Here is a tiny trained network, its code and every weight. The questions are about switching its units off for an input and a class, where a switched-off unit gives its printed mean instead of its output.

import numpy as np


def w(rows, s, z=0):
    codes = np.array(rows[::2]) - 128.0
    scale = np.full(codes.shape[1], s)
    scale[-1] = z or s
    return codes * scale


def f(y):
    return np.maximum(y, 0)


def log_softmax(a):
    a = a - a.max(-1, keepdims=True)
    return a - np.log(np.exp(a).sum(-1, keepdims=True))


def net(x, mask):
    res = np.array(x, float).reshape(1, 5) / 4 @ E
    y = f(res @ A[0][:, :-1].T + A[0][:, -1])
    res = res + np.where(mask, y, B[0][:, -1]) @ B[0][:, :-1]
    return log_softmax(res[-1] @ U[:, :-1].T + U[:, -1])


A, B = {}, {}
E = w([
[246,153,146,144,205,145,171,116,102,118,215],'x0',
[139,117,254,173,136,191,125,149,91,247,55],'x1',
[72,226,152,92,118,66,123,87,180,129,161],'x2',
[140,168,90,126,183,182,34,119,4,70,59],'x3',
[212,90,121,193,50,173,70,136,182,111,137],'x4',
],0.0045)
A[0] = w([
[38,165,119,124,85,69,112,132,251,96,160,161],'n1',
[163,142,151,142,83,144,75,132,160,136,117,108],'n2',
[47,157,189,124,160,109,148,133,90,205,103,165],'n3',
[120,136,117,130,133,144,98,132,79,112,98,189],'n4',
[228,140,106,129,162,108,179,138,162,69,248,172],'n5',
[96,146,120,124,115,104,118,131,183,108,143,187],'n6',
[137,157,72,120,159,154,63,128,5,35,92,159],'n7',
[200,114,155,142,104,159,109,123,144,154,113,105],'n8',
[63,43,60,129,80,127,146,127,168,104,98,204],'n9',
[228,96,140,148,82,180,77,133,141,140,99,151],'n10',
[158,114,183,142,133,153,138,128,103,211,101,250],'n11',
],0.012,0.0017)
B[0] = w([
[48,207,76,90,18,139,86,89,148,128,136,244],'n1',
[153,153,114,134,149,179,66,105,147,110,101,171],'n2',
[88,148,141,87,181,167,209,107,56,180,78,209],'n3',
[100,135,149,128,173,113,128,125,105,85,123,172],'n4',
[247,110,72,117,163,85,201,50,143,147,211,254],'n5',
[103,154,101,111,83,134,112,95,144,131,125,182],'n6',
[71,149,175,160,214,40,86,126,80,4,158,230],'n7',
[149,129,168,165,119,147,81,148,157,157,173,187],'n8',
[121,49,81,128,53,93,166,196,121,98,82,199],'n9',
[197,113,150,173,152,167,49,144,181,118,113,213],'n10',
[117,123,233,133,148,159,141,171,120,214,142,229],'n11',
],0.017,0.0086)
U = w([
[82,152,162,167,224,31,83,136,59,12,128,192],'0',
[152,148,77,152,82,205,46,126,195,110,74,73],'1',
[37,224,61,46,30,127,121,85,159,136,121,15],'2',
[199,86,202,205,154,230,63,214,195,184,142,14],'3',
[83,148,188,71,180,218,243,156,52,224,54,124],'4',
[253,102,61,115,163,82,223,48,165,145,207,254],'5',
[109,16,66,115,70,87,186,244,125,104,39,238],'6',
],0.0046,0.00056)

Each question gives the input, the list of numbers given to net, and the class t.
The units are the neurons (one row each of A and B). Each row of codes is followed by its name. A weight is (code - 128) times the scale printed after its matrix; where a second scale follows, it is the last column's (A, B and U).
mask holds one flag per neuron, in row order. A switched-off neuron (its flag False) gives its mean, the last column of its row in B, instead of its output. The means were averaged over made-up inputs and are rounded, as every weight is.
A unit's drop is (log p(t) with every unit on - log p(t) with that unit switched off) / (log p(t) with every unit on - log p(t) with every unit switched off).
most important unit: the unit with the biggest drop
k most important neurons: the k neurons with the biggest drops, biggest first
drop when u is switched off: that unit's drop, to one decimal
input [-8,5,8,7,0], class 4: most important unit : n3
input [-5,0,1,0,2], class 2: 2 most important neurons : [n1, n10]
input [-7,5,3,-3,0], class 4: 3 most important neurons : [n3, n11, n7]
input [8,6,0,-2,-3], class 4: 2 most important neurons : [n3, n11]
input [-2,8,-3,2,1], class 3: 2 most important neurons : [n10, n8]
input [8,8,8,-6,-1], class 4: 2 most important neurons : [n3, n11]
input [3,6,-4,2,-4], class 4: 2 most important neurons : [n3, n11]
input [1,-7,3,-3,2], class 2: 3 most important neurons : [n1, n6, n10]
input [0,-1,1,-5,-7], class 2: 2 most important neurons : [n1, n11]
input [-6,5,2,-4,1], class 4: 2 most important neurons : [n3, n11]
input [-1,-8,1,-2,7], class 2: 2 most important neurons : [n1, n6]
input [1,-7,1,-8,1], class 2: 3 most important neurons : [n1, n6, n10]
input [-1,-4,-8,-4,0], class 6: drop when n5 is switched off : -0.1
input [-3,-3,-2,-8,2], class 2: most important unit : n1
input [-5,-2,-5,0,-3], class 6: drop when n9 is switched off : 0.6
input [-6,3,-4,-7,-8], class 4: drop when n11 is switched off : 0.0
